Where the symbols take the objects:
s: q922->q260, q328->q922, q531->q140, q665->q298, q879->q4, q749->q511, q645->q991, q650->q137, q138->q978, q537->q228, q298->q228, q640->q36, q132->q100, q590->q640, q308->q879, q407->q537, q687->q156, q26->q744, q899->q332, q978->q699, q92->q531, q33->q726, q405->q814, q844->q92, q332->q899, q924->q66, q137->q229, q156->q844, q744->q328, q920->q328, q140->q844, q699->q774, q4->q88, q100->q645, q66->q260, q36->q650, q612->q612, q524->q590, q254->q33, q41->q66, q726->q132, q50->q879, q774->q405, q229->q749, q260->q741, q741->q537, q861->q687, q419->q407, q991->q419, q799->q991, q511->q308, q814->q511, q88->q36, q228->q138
f: q922->q744, q328->q26, q531->q844, q665->q332, q879->q640, q749->q137, q645->q132, q650->q88, q138->q298, q537->q260, q298->q899, q640->q524, q132->q749, q590->q924, q308->q814, q407->q991, q687->q612, q26->q419, q899->q66, q978->q924, q92->q156, q33->q749, q405->q699, q844->q687, q332->q41, q924->q665, q137->q36, q156->q861, q744->q407, q920->q531, q140->q92, q699->q260, q4->q50, q100->q726, q66->q799, q36->q4, q612->q531, q524->q308, q254->q229, q41->q537, q726->q254, q50->q590, q774->q332, q229->q650, q260->q140, q741->q922, q861->q645, q419->q531, q991->q140, q799->q531, q511->q405, q814->q774, q88->q879, q228->q665

In the rows, zero is written as 140.

The rows follow the links: the fewer symbols apart two objects are, the more alike their rows tend to be.

Some objects and rows for them; each showing differs a little:
q640 -> 98,138,116,208,57,162,181,133,126,200,185,124,162,68,124,53,112,189,69,149,173,108,234,131,205,140,172,86,114,85,110,169,149,209,171,152,171,151,234,127,169
q744 -> 144,175,66,111,142,146,66,154,164,157,47,203,179,120,126,210,142,148,90,134,126,187,65,117,96,200,173,72,168,108,152,155,48,102,126,206,216,196,161,191,123
q814 -> 175,105,178,93,170,182,148,144,100,111,199,114,186,145,230,151,174,169,181,88,108,85,159,171,36,186,136,125,147,115,197,215,100,192,153,67,104,124,247,157,179
q308 -> 125,127,155,141,95,179,188,139,89,148,208,117,189,93,200,95,147,198,141,113,137,86,216,166,86,189,162,105,130,93,165,221,96,223,144,95,140,124,285,154,197
q524 -> 104,134,110,193,34,142,201,116,110,190,191,136,182,69,152,63,105,195,97,139,142,91,215,136,151,170,186,100,129,80,108,185,128,206,148,142,154,136,247,136,191
q687 -> 93,217,97,201,242,150,176,113,57,154,69,137,94,173,160,114,139,76,171,208,120,163,155,151,117,177,135,164,108,201,90,174,116,158,94,179,128,132,70,57,100
q36 -> 139,150,207,175,189,163,129,179,148,193,184,108,106,128,119,83,179,153,61,140,239,175,221,142,275,91,128,89,95,133,131,167,183,193,176,140,145,167,178,167,102
q66 -> 160,85,139,100,82,134,169,107,187,76,139,145,145,103,113,225,126,90,197,128,118,103,166,173,173,70,100,173,162,144,155,59,226,96,272,108,151,149,110,105,142
q531 -> 94,195,80,175,240,162,156,119,74,135,22,165,87,136,144,194,139,70,166,220,128,171,149,168,120,168,137,149,117,185,103,162,93,128,162,187,173,160,89,79,79
q328 -> 152,175,63,125,165,151,74,160,158,160,53,191,176,124,138,193,146,156,91,133,128,183,58,110,83,200,168,69,160,111,144,159,53,113,114,202,206,202,167,183,116
q298 -> 203,153,82,120,94,134,121,140,224,139,171,101,211,185,135,75,135,86,126,54,63,117,113,90,121,137,120,94,160,147,139,50,224,108,90,187,91,175,87,96,167
q92 -> 90,185,102,188,245,155,177,113,62,138,38,147,83,153,157,169,145,72,181,228,133,157,163,174,136,154,127,177,103,192,98,160,117,142,169,166,155,138,84,69,92
q774 -> 198,99,179,65,176,172,147,133,128,82,207,120,194,162,215,173,174,135,208,79,90,79,168,183,42,154,109,125,156,131,206,172,133,174,176,63,108,125,213,138,173
q650 -> 163,152,229,151,236,161,96,188,161,169,173,100,99,169,125,114,200,151,79,128,248,190,181,135,252,93,115,113,99,167,148,164,183,162,159,137,115,164,154,178,85
q645 -> 67,123,149,173,66,81,182,123,98,144,133,172,75,138,105,144,60,189,188,218,140,145,90,145,137,140,168,260,149,149,114,128,97,120,80,109,134,60,74,155,168

Each walk starts at a row. The symbols on each line, taken left to right, move it on to the next object.
Answer with the object's row; about right is enough.
new walk
101,138,93,206,24,143,185,124,138,192,173,130,179,63,133,60,86,175,87,142,143,95,221,122,178,153,172,104,131,80,94,150,152,187,157,149,162,145,225,122,187
f f 203,142,94,124,85,131,136,128,221,129,179,103,204,169,137,80,136,84,136,58,72,103,124,97,115,123,113,98,171,141,143,48,240,104,107,179,103,171,91,92,169
f s s 204,90,147,91,110,142,154,126,205,74,184,115,179,151,144,178,147,79,198,78,92,82,157,165,128,82,95,143,177,155,169,59,248,107,221,102,105,159,110,106,160
new walk
66,184,106,211,181,124,197,104,58,157,75,149,71,163,146,122,89,113,192,233,130,151,136,151,113,176,149,217,117,181,81,156,109,148,82,160,132,86,64,81,127
f f 91,109,196,145,65,70,154,137,122,149,183,156,89,168,105,119,85,209,167,187,158,161,68,124,137,132,167,254,153,153,149,140,103,116,43,94,111,52,83,201,171
s f f 135,126,243,123,158,97,100,177,148,148,195,135,83,209,116,104,140,205,134,147,194,202,59,111,167,119,140,215,138,168,167,150,124,123,28,101,96,87,82,221,138
new walk
164,142,249,125,234,136,77,200,160,157,187,112,83,214,130,111,191,167,113,128,224,206,119,126,212,102,117,152,102,180,168,162,154,145,97,116,94,126,110,203,107
f s 176,149,246,130,239,152,85,196,159,167,184,110,84,197,124,113,205,164,87,120,231,200,149,142,238,85,110,128,107,164,157,162,169,168,134,127,110,136,126,194,98
s s s 171,115,206,103,178,178,145,157,93,125,216,125,179,163,222,138,173,192,179,101,124,100,157,175,49,187,135,133,138,118,192,233,91,202,126,62,101,108,235,163,172
new walk
209,155,76,123,101,124,120,146,229,148,165,113,210,183,139,87,136,82,118,60,71,124,102,85,118,129,120,91,177,143,140,50,228,97,88,188,101,183,87,101,166
s f f 195,100,129,90,92,135,148,130,209,81,186,123,180,146,127,164,139,70,184,81,86,98,148,142,147,80,95,144,179,155,162,42,261,94,205,120,113,156,91,86,150
s f f 181,97,118,73,100,139,122,122,212,75,111,167,157,114,103,256,140,91,183,119,120,110,124,154,158,78,120,140,179,130,161,57,195,74,267,132,182,174,103,131,128
new walk
164,130,88,84,142,159,75,145,179,114,48,209,174,96,124,262,155,135,118,137,130,173,88,136,107,169,151,84,173,110,162,127,77,85,188,173,219,202,165,187,111
s f 99,166,109,156,213,148,173,104,83,113,39,173,82,120,135,236,133,77,195,227,141,146,169,191,141,140,140,184,120,181,104,143,117,128,222,142,178,133,78,75,85
s f s 89,198,100,204,240,150,179,115,57,145,66,137,83,172,164,131,135,84,179,221,126,154,166,165,118,162,136,183,106,192,89,166,122,155,119,170,134,118,72,59,97
new walk
177,112,180,83,176,189,133,152,109,89,202,128,184,152,220,162,187,159,190,90,99,91,158,171,35,177,122,126,143,122,212,203,112,188,149,78,108,122,234,141,164
f 203,106,168,56,162,180,146,137,145,78,198,117,205,153,218,179,184,124,203,67,78,79,153,170,26,167,109,120,161,134,212,164,134,149,174,79,110,140,210,129,178
f 164,93,128,77,136,151,131,121,175,66,100,169,147,92,126,286,159,95,189,139,126,116,144,189,142,96,112,157,169,136,169,103,157,88,286,103,184,167,143,137,119
new walk
180,76,153,95,93,134,161,115,190,68,152,137,146,109,121,224,141,97,198,120,120,101,161,173,172,63,103,174,168,151,157,63,220,94,273,101,147,146,118,115,142
f s s 200,167,80,128,106,133,119,136,208,153,166,109,210,184,146,59,140,101,114,61,76,120,102,85,99,149,124,69,163,141,142,71,206,119,58,198,96,176,95,103,169
s f 170,132,75,146,17,126,179,113,196,136,191,106,208,114,126,73,117,100,131,71,75,82,163,105,132,128,138,97,171,115,137,57,228,122,139,164,123,159,139,90,194
new walk
184,109,126,83,127,149,118,129,194,85,87,191,157,97,113,293,146,109,165,136,141,137,119,183,149,92,130,133,182,124,171,98,143,82,274,123,206,187,131,159,120
f f f 125,126,75,109,104,128,110,128,156,120,33,223,145,83,106,267,112,141,142,175,127,159,83,146,122,149,165,138,179,118,137,110,86,80,211,177,224,171,137,165,113
f s 104,159,62,138,147,143,110,128,128,134,2,215,134,95,117,239,116,141,137,204,136,182,81,144,106,174,174,130,151,124,115,140,52,97,168,203,219,171,130,150,108
